Below is a small trained network, with its code and all its weights. Each question gives an input and a class and asks what happens when units are switched off, that is, made to give their printed mean instead of their output.

import numpy as np


def w(rows, s, z=0):
    codes = np.array(rows[::2]) - 128.0
    scale = np.full(codes.shape[1], s)
    scale[-1] = z or s
    return codes * scale


def norm(h):
    return h / np.sqrt((h * h).mean(-1, keepdims=True) + 1e-5)


def f(y):
    return y / 2 * (1 + np.tanh(0.7978845608 * (y + 0.044715 * y**3)))


def log_softmax(a):
    a = a - a.max(-1, keepdims=True)
    return a - np.log(np.exp(a).sum(-1, keepdims=True))


def net(x, mask):
    res = np.array(x, float).reshape(1, 6) / 4 @ E
    u = 0
    for l in range(3):
        y = f(norm(res) @ A[l][:, :-1].T + A[l][:, -1])
        res = res + np.where(mask[u : u + 12], y, B[l][:, -1]) @ B[l][:, :-1]
        u += 12
    return log_softmax(norm(res)[-1] @ U[:, :-1].T + U[:, -1])


A, B = {}, {}
E = w([
[128,126,127,126],'x0',
[157,196,75,162],'x1',
[130,17,3,140],'x2',
[129,131,128,128],'x3',
[148,148,109,55],'x4',
[200,103,147,134],'x5',
],0.013)
A[0] = w([
[119,172,168,129,65],'L0N0',
[91,115,143,231,24],'L0N1',
[128,161,87,54,18],'L0N2',
[33,160,88,102,48],'L0N3',
[156,141,104,36,65],'L0N4',
[45,149,106,123,78],'L0N5',
[124,98,59,133,73],'L0N6',
[154,209,45,175,19],'L0N7',
[250,98,146,132,15],'L0N8',
[82,65,164,89,2],'L0N9',
[137,137,113,79,79],'L0N10',
[54,155,99,125,55],'L0N11',
],0.021,0.0048)
B[0] = w([
[120,155,46,95,208],'L0N0',
[49,112,148,225,205],'L0N1',
[81,116,137,202,187],'L0N2',
[226,131,143,171,203],'L0N3',
[47,105,145,203,218],'L0N4',
[209,131,144,155,188],'L0N5',
[106,188,71,99,253],'L0N6',
[120,52,198,62,253],'L0N7',
[254,131,157,201,225],'L0N8',
[141,73,178,71,193],'L0N9',
[100,119,125,153,157],'L0N10',
[200,122,144,158,176],'L0N11',
],0.041,0.0064)
A[1] = w([
[51,134,191,182,3],'L1N0',
[113,197,208,116,92],'L1N1',
[104,223,199,113,112],'L1N2',
[93,53,237,57,57],'L1N3',
[117,87,174,90,98],'L1N4',
[95,244,166,90,134],'L1N5',
[93,225,139,102,108],'L1N6',
[81,139,74,96,103],'L1N7',
[113,205,212,115,92],'L1N8',
[87,102,254,82,67],'L1N9',
[107,76,178,66,72],'L1N10',
[96,111,146,175,34],'L1N11',
],0.016,0.0047)
B[1] = w([
[54,95,150,197,224],'L1N0',
[130,210,128,119,127],'L1N1',
[127,221,138,110,129],'L1N2',
[134,105,173,6,254],'L1N3',
[136,111,142,77,176],'L1N4',
[133,245,126,113,156],'L1N5',
[127,202,135,122,154],'L1N6',
[179,137,86,154,177],'L1N7',
[131,209,132,105,127],'L1N8',
[105,105,198,55,226],'L1N9',
[146,61,156,83,190],'L1N10',
[86,137,154,142,177],'L1N11',
],0.027,0.0061)
A[2] = w([
[100,139,124,117,1],'L2N0',
[159,122,154,124,125],'L2N1',
[20,106,141,177,100],'L2N2',
[110,63,2,103,88],'L2N3',
[141,155,99,114,77],'L2N4',
[105,181,23,85,102],'L2N5',
[119,88,68,126,66],'L2N6',
[144,118,142,180,93],'L2N7',
[122,131,140,122,59],'L2N8',
[106,79,135,80,75],'L2N9',
[112,167,123,109,83],'L2N10',
[120,78,54,123,69],'L2N11',
],0.025,0.0046)
B[2] = w([
[157,125,143,146,122],'L2N0',
[158,114,91,149,170],'L2N1',
[4,110,109,171,244],'L2N2',
[139,225,66,85,175],'L2N3',
[102,106,105,120,146],'L2N4',
[102,81,3,105,204],'L2N5',
[135,186,134,119,138],'L2N6',
[148,86,87,126,193],'L2N7',
[129,139,143,121,121],'L2N8',
[111,134,101,52,193],'L2N9',
[130,115,118,110,139],'L2N10',
[151,200,127,106,146],'L2N11',
],0.036,0.011)
U = w([
[105,252,54,99,78],'0',
[218,125,159,212,81],'1',
[105,100,202,36,70],'2',
[100,100,114,134,255],'3',
[103,112,127,143,250],'4',
[2,126,158,199,35],'5',
],0.013,0.0068)

Each question gives the input, the list of numbers given to net, and the class t.
The units are the neurons (one row each of A and B). Each row of codes is followed by its name. A weight is (code - 128) times the scale printed after its matrix; where a second scale follows, it is the last column's (A, B and U).
mask holds one flag per neuron, layer by layer. A switched-off neuron (its flag False) gives its mean, the last column of its row in B, instead of its output. The means were averaged over made-up inputs and are rounded, as every weight is.
A unit's drop is (log p(t) with every unit on - log p(t) with that unit switched off) / (log p(t) with every unit on - log p(t) with every unit switched off).
The circuit of an input: a set's keep is (log p(t) with only the set's units on - log p(t) with every unit switched off) / (log p(t) with every unit on - log p(t) with every unit switched off). Starting from the 12 units with the biggest drops (on a tie, the unit counted first), units are removed one at a time, each time the one whose removal leaves the highest keep (on an exact tie, the one counted first), for as long as the keep stays at least 0.8.
circuit, biggest first: the units of the circuit, biggest drop first
most important unit: the unit with the biggest drop
k most important neurons: the k neurons with the biggest drops, biggest first
top k neurons in layer l: the k neurons of layer l with the biggest drops, biggest first
drop of u: that unit's drop, to one decimal
input [5,-1,-6,6,2,7], class 1: circuit, biggest first => L0N8
input [-1,1,-6,-5,5,-5], class 0: 2 most important neurons => L0N8; L0N0
input [-5,-6,-5,3,1,-6], class 1: 3 most important neurons => L0N7; L0N6; L0N3
input [0,-5,-3,-5,2,-3], class 2: 2 most important neurons => L0N9; L0N8
input [3,-8,-3,3,7,-7], class 2: 4 most important neurons => L0N9; L0N8; L0N1; L1N3
input [0,-8,7,7,-5,4], class 2: 2 most important neurons => L0N9; L0N0
input [-4,4,7,-3,7,8], class 1: 2 most important neurons => L0N8; L0N0
input [4,-8,3,3,-6,-4], class 2: circuit, biggest first => L0N9; L1N3
input [6,-1,-7,-3,3,-7], class 0: 3 most important neurons => L0N8; L0N0; L0N7
input [3,-4,0,-2,-2,-4], class 1: top 2 neurons in layer 0 => L0N3; L0N5
input [2,1,8,7,5,-8], class 0: 3 most important neurons => L0N6; L0N8; L2N3
input [-3,-1,-2,-6,7,6], class 5: 2 most important neurons => L0N4; L0N3
input [0,8,6,-2,3,1], class 2: 2 most important neurons => L0N7; L0N0
input [-6,5,6,-3,-8,2], class 5: most important unit => L0N1
input [1,-3,3,-1,-8,5], class 5: 2 most important neurons => L0N1; L2N2
input [-7,-7,1,0,-2,8], class 1: 2 most important neurons => L0N8; L0N7
input [-2,2,-7,-7,6,2], class 0: top 2 neurons in layer 0 => L0N1; L0N0
input [-5,5,-1,7,-7,8], class 1: top 2 neurons in layer 0 => L0N8; L0N4
input [5,7,-1,5,-5,-5], class 2: top 2 neurons in layer 0 => L0N7; L0N8
input [4,8,1,-5,4,1], class 2: most important unit => L0N7
input [-2,-4,-4,-5,3,6], class 1: drop of L0N8 => 0.2
input [3,-8,4,1,1,-4], class 2: drop of L0N9 => 1.8
input [1,7,-4,2,-2,-3], class 2: drop of L0N5 => 0.0
